Here is a tiny trained network, its code and every weight. The questions are about switching its units off for an input and a class, where a switched-off unit gives its printed mean instead of its output.

import numpy as np


def w(rows, s, z=0):
    codes = np.array(rows[::2]) - 128.0
    scale = np.full(codes.shape[1], s)
    scale[-1] = z or s
    return codes * scale


def norm(h):
    return h / np.sqrt((h * h).mean(-1, keepdims=True) + 1e-5)


def f(y):
    return y / 2 * (1 + np.tanh(0.7978845608 * (y + 0.044715 * y**3)))


def log_softmax(a):
    a = a - a.max(-1, keepdims=True)
    return a - np.log(np.exp(a).sum(-1, keepdims=True))


def net(x, mask):
    res = np.array(x, float).reshape(1, 3) / 4 @ E
    u = 0
    for l in range(2):
        y = f(norm(res) @ A[l][:, :-1].T + A[l][:, -1])
        res = res + np.where(mask[u : u + 9], y, B[l][:, -1]) @ B[l][:, :-1]
        u += 9
    return log_softmax(norm(res)[-1] @ U[:, :-1].T + U[:, -1])


A, B = {}, {}
E = w([
[233,138,204,204,249,247,130],'x0',
[71,144,125,134,243,148,35],'x1',
[122,162,67,194,58,184,57],'x2',
],0.0015)
A[0] = w([
[127,176,79,109,178,177,6,137],'0.n1',
[180,128,172,153,202,120,130,158],'0.n2',
[164,52,212,121,83,113,244,25],'0.n3',
[61,128,173,30,142,5,136,1],'0.n4',
[235,194,131,177,106,224,112,110],'0.n5',
[240,130,115,36,104,80,191,183],'0.n6',
[220,71,176,84,160,158,130,92],'0.n7',
[98,85,99,99,28,105,119,68],'0.n8',
[83,139,64,243,100,128,28,158],'0.n9',
],0.0031,0.00078)
B[0] = w([
[102,178,53,125,169,158,140,199],'0.n1',
[26,71,129,219,112,41,139,210],'0.n2',
[125,43,138,192,109,199,254,188],'0.n3',
[224,81,106,91,166,190,101,178],'0.n4',
[141,103,95,10,150,23,164,251],'0.n5',
[66,181,107,179,107,254,152,185],'0.n6',
[97,133,127,173,19,48,134,190],'0.n7',
[59,51,200,179,164,122,94,160],'0.n8',
[191,157,71,99,54,229,79,200],'0.n9',
],0.0027,0.002)
A[1] = w([
[149,113,110,152,131,65,221,204],'1.n1',
[135,28,126,150,187,114,110,242],'1.n2',
[254,173,111,137,127,87,207,71],'1.n3',
[226,159,129,158,57,106,187,126],'1.n4',
[107,134,101,81,133,149,60,197],'1.n5',
[122,110,111,189,157,32,32,155],'1.n6',
[118,130,67,71,48,199,110,131],'1.n7',
[164,96,133,173,143,184,98,178],'1.n8',
[128,98,98,136,34,131,82,2],'1.n9',
],0.0041,0.00061)
B[1] = w([
[103,152,105,98,126,180,62,252],'1.n1',
[180,130,104,140,116,50,111,218],'1.n2',
[46,152,154,62,117,108,23,212],'1.n3',
[111,177,199,64,189,191,121,225],'1.n4',
[131,74,122,108,55,169,194,204],'1.n5',
[131,114,226,192,172,150,187,184],'1.n6',
[160,188,144,189,142,93,111,253],'1.n7',
[63,117,150,66,49,70,181,161],'1.n8',
[110,106,188,142,160,3,158,174],'1.n9',
],0.004,0.0017)
U = w([
[86,83,135,201,32,29,155,181],'0',
[127,98,181,228,242,67,129,138],'1',
[191,3,62,40,141,96,171,120],'2',
[71,192,178,41,148,160,49,150],'3',
[43,95,191,95,65,213,214,187],'4',
[161,135,50,166,201,200,152,37],'5',
[178,195,169,139,84,77,145,4],'6',
[169,198,30,184,68,179,66,162],'7',
],0.0074,0.0027)

Each question gives the input, the list of numbers given to net, and the class t.
The units are the neurons (one row each of A and B). Each row of codes is followed by its name. A weight is (code - 128) times the scale printed after its matrix; where a second scale follows, it is the last column's (A, B and U).
mask holds one flag per neuron, layer by layer. A switched-off neuron (its flag False) gives its mean, the last column of its row in B, instead of its output. The means were averaged over made-up inputs and are rounded, as every weight is.
A unit's drop is (log p(t) with every unit on - log p(t) with that unit switched off) / (log p(t) with every unit on - log p(t) with every unit switched off).
The circuit of an input: a set's keep is (log p(t) with only the set's units on - log p(t) with every unit switched off) / (log p(t) with every unit on - log p(t) with every unit switched off). Starting from the 12 units with the biggest drops (on a tie, the unit counted first), units are removed one at a time, each time the one whose removal leaves the highest keep (on an exact tie, the one counted first), for as long as the keep stays at least 0.8.
units of the circuit, in order: the units of the circuit, biggest drop first
k most important neurons: the k neurons with the biggest drops, biggest first
top k neurons in layer l: the k neurons of layer l with the biggest drops, biggest first
input [-2,-7,7], class 6: 4 most important neurons => [0.n2 1.n7 1.n9 1.n4]
input [-3,-5,8], class 6: units of the circuit, in order => [1.n7 0.n2 1.n9]
input [-5,7,-4], class 2: top 2 neurons in layer 0 => [0.n4 0.n2]
input [8,-6,-1], class 3: units of the circuit, in order => [1.n3 0.n5]
input [8,-4,-5], class 3: units of the circuit, in order => [1.n3 0.n8]
input [2,0,-6], class 4: top 3 neurons in layer 1 => [1.n7 1.n9 1.n1]
input [7,-6,8], class 3: units of the circuit, in order => [0.n5 1.n3]
input [-4,5,-7], class 2: units of the circuit, in order => [0.n4 1.n4]
input [-2,-3,6], class 6: top neuron in layer 1 => [1.n7]
input [1,6,2], class 5: top 4 neurons in layer 1 => [1.n3 1.n1 1.n6 1.n2]
input [-6,5,-8], class 2: units of the circuit, in order => [0.n4 1.n3]
input [0,-3,4], class 6: top 3 neurons in layer 1 => [1.n7 1.n9 1.n4]
input [-2,6,-3], class 5: top 3 neurons in layer 1 => [1.n9 1.n3 1.n6]
input [7,-4,7], class 3: 2 most important neurons => [0.n5 1.n3]
input [-1,4,0], class 5: most important neuron => [0.n1]
input [-5,0,-3], class 2: 4 most important neurons => [0.n4 0.n7 0.n2 0.n9]
input [8,-5,-4], class 3: 2 most important neurons => [1.n3 1.n1]
input [5,-6,-5], class 4: 2 most important neurons => [0.n3 0.n6]
input [-3,-1,-5], class 2: 2 most important neurons => [0.n4 1.n2]
input [-3,-4,7], class 6: 3 most important neurons => [1.n7 0.n2 1.n9]
